Below is a small trained network, with its code and all its weights. Each question gives an input and a class and asks what happens when units are switched off, that is, made to give their printed mean instead of their output.

import numpy as np


def w(rows, s, z=0):
    codes = np.array(rows[::2]) - 128.0
    scale = np.full(codes.shape[1], s)
    scale[-1] = z or s
    return codes * scale


def norm(h):
    return h / np.sqrt((h * h).mean(-1, keepdims=True) + 1e-5)


def f(y):
    return np.maximum(y, 0)


def log_softmax(a):
    a = a - a.max(-1, keepdims=True)
    return a - np.log(np.exp(a).sum(-1, keepdims=True))


def net(x, mask):
    res = np.array(x, float).reshape(1, 6) / 4 @ E
    u = 0
    for l in range(4):
        y = f(norm(res) @ A[l][:, :-1].T + A[l][:, -1])
        res = res + np.where(mask[u : u + 6], y, B[l][:, -1]) @ B[l][:, :-1]
        u += 6
    return log_softmax(norm(res)[-1] @ U[:, :-1].T + U[:, -1])


A, B = {}, {}
E = w([
[124,130,128,134],'x0',
[2,202,68,173],'x1',
[157,248,98,131],'x2',
[218,40,25,188],'x3',
[125,132,123,122],'x4',
[129,121,129,133],'x5',
],0.0068)
A[0] = w([
[170,254,135,180,44],'0.n0',
[92,176,179,19,60],'0.n1',
[71,155,110,245,72],'0.n2',
[15,46,223,130,61],'0.n3',
[215,43,10,141,67],'0.n4',
[101,114,152,167,2],'0.n5',
],0.0087,0.00089)
B[0] = w([
[109,54,100,213,215],'0.n0',
[78,230,125,199,230],'0.n1',
[147,71,160,2,208],'0.n2',
[154,96,116,189,226],'0.n3',
[133,155,168,173,253],'0.n4',
[168,168,91,153,142],'0.n5',
],0.0087,0.0058)
A[1] = w([
[62,130,192,105,60],'1.n0',
[145,119,100,119,4],'1.n1',
[181,57,140,137,128],'1.n2',
[155,102,254,139,183],'1.n3',
[53,187,66,149,208],'1.n4',
[187,166,195,114,115],'1.n5',
],0.0075,0.0011)
B[1] = w([
[78,2,90,93,185],'1.n0',
[130,52,107,153,132],'1.n1',
[88,191,165,157,219],'1.n2',
[175,123,102,152,227],'1.n3',
[238,59,124,129,253],'1.n4',
[181,82,249,40,179],'1.n5',
],0.0083,0.0045)
A[2] = w([
[74,142,3,92,101],'2.n0',
[234,145,2,136,170],'2.n1',
[143,185,94,116,192],'2.n2',
[12,124,75,225,182],'2.n3',
[116,188,195,55,162],'2.n4',
[153,107,91,43,251],'2.n5',
],0.0082,0.0028)
B[2] = w([
[197,61,61,115,163],'2.n0',
[25,59,222,171,202],'2.n1',
[157,15,123,172,149],'2.n2',
[184,131,165,99,254],'2.n3',
[77,14,88,137,156],'2.n4',
[255,181,113,78,159],'2.n5',
],0.0057,0.0063)
A[3] = w([
[103,171,188,80,196],'3.n0',
[153,56,175,56,100],'3.n1',
[178,61,199,190,199],'3.n2',
[154,182,86,159,130],'3.n3',
[230,132,149,155,101],'3.n4',
[73,80,5,70,250],'3.n5',
],0.011,0.0023)
B[3] = w([
[141,85,231,91,140],'3.n0',
[126,140,24,92,169],'3.n1',
[66,191,107,124,249],'3.n2',
[95,105,108,166,134],'3.n3',
[152,111,79,91,183],'3.n4',
[188,154,135,2,152],'3.n5',
],0.0089,0.016)
U = w([
[157,119,119,2,247],'0',
[19,114,80,174,19],'1',
[78,213,100,104,112],'2',
[61,113,188,170,170],'3',
],0.0093,0.0013)

Each question gives the input, the list of numbers given to net, and the class t.
The units are the neurons (one row each of A and B). Each row of codes is followed by its name. A weight is (code - 128) times the scale printed after its matrix; where a second scale follows, it is the last column's (A, B and U).
mask holds one flag per neuron, layer by layer. A switched-off neuron (its flag False) gives its mean, the last column of its row in B, instead of its output. The means were averaged over made-up inputs and are rounded, as every weight is.
A unit's drop is (log p(t) with every unit on - log p(t) with that unit switched off) / (log p(t) with every unit on - log p(t) with every unit switched off).
The circuit of an input: a set's keep is (log p(t) with only the set's units on - log p(t) with every unit switched off) / (log p(t) with every unit on - log p(t) with every unit switched off). Starting from the 12 units with the biggest drops (on a tie, the unit counted first), units are removed one at a time, each time the one whose removal leaves the highest keep (on an exact tie, the one counted first), for as long as the keep stays at least 0.8.
circuit, biggest first: the units of the circuit, biggest drop first
most important unit: the unit with the biggest drop
k most important neurons: the k neurons with the biggest drops, biggest first
k most important neurons of layer l: the k neurons of layer l with the biggest drops, biggest first
input [-2,7,5,7,0,-5], class 0: circuit, biggest first : 0.n2; 3.n5
input [-1,-4,3,-5,6,0], class 3: circuit, biggest first : 0.n1; 3.n1; 3.n0
input [2,-1,3,-5,5,-1], class 3: circuit, biggest first : 0.n1; 3.n1; 3.n0
input [3,-3,5,7,-6,0], class 3: circuit, biggest first : 2.n1; 0.n4
input [4,-3,-4,-2,1,-5], class 1: circuit, biggest first : 3.n5; 0.n2
input [2,6,1,-6,-8,-8], class 0: 3 most important neurons : 0.n2; 3.n0; 0.n4
input [2,3,6,8,-7,5], class 3: most important unit : 2.n1
input [3,4,7,-1,-2,5], class 1: circuit, biggest first : 2.n1; 1.n4; 0.n0
input [-5,4,-2,4,-2,5], class 2: 2 most important neurons of layer 3 : 3.n2; 3.n5
input [-4,-6,5,-7,7,0], class 3: circuit, biggest first : 0.n1; 3.n0; 3.n5
input [-2,3,-1,-8,-2,-7], class 3: 2 most important neurons of layer 3 : 3.n2; 3.n0
input [4,8,7,-3,-6,-5], class 0: 2 most important neurons : 0.n2; 2.n0
input [1,-2,6,8,-1,6], class 3: circuit, biggest first : 2.n1; 0.n4
input [4,2,4,-1,0,8], class 1: circuit, biggest first : 0.n0
input [3,5,8,-1,2,0], class 1: 3 most important neurons : 0.n0; 1.n4; 2.n1
input [5,-6,-8,5,7,4], class 1: 3 most important neurons of layer 2 : 2.n3; 2.n5; 2.n0
input [-2,-3,5,-6,4,6], class 3: 2 most important neurons : 0.n1; 3.n1
input [-1,4,4,1,4,1], class 0: 4 most important neurons : 0.n2; 0.n4; 0.n1; 3.n5
input [3,0,3,5,1,-7], class 3: circuit, biggest first : 3.n1; 2.n1
input [-5,7,-3,-4,-1,-1], class 0: 3 most important neurons : 0.n2; 1.n0; 0.n4
input [4,4,1,4,4,-7], class 0: circuit, biggest first : 0.n2
input [-2,8,0,6,-6,2], class 0: circuit, biggest first : 0.n2; 3.n5
input [-1,4,-3,3,8,-8], class 0: 3 most important neurons : 0.n2; 0.n0; 0.n3
input [5,5,3,-8,-3,-7], class 3: 2 most important neurons : 0.n1; 3.n2
input [5,-5,-8,5,-1,1], class 1: 2 most important neurons : 0.n2; 3.n2
input [-5,-4,-4,0,-5,5], class 2: 2 most important neurons of layer 0 : 0.n2; 0.n0
input [8,-6,-5,-1,-7,7], class 2: 2 most important neurons : 3.n2; 0.n2
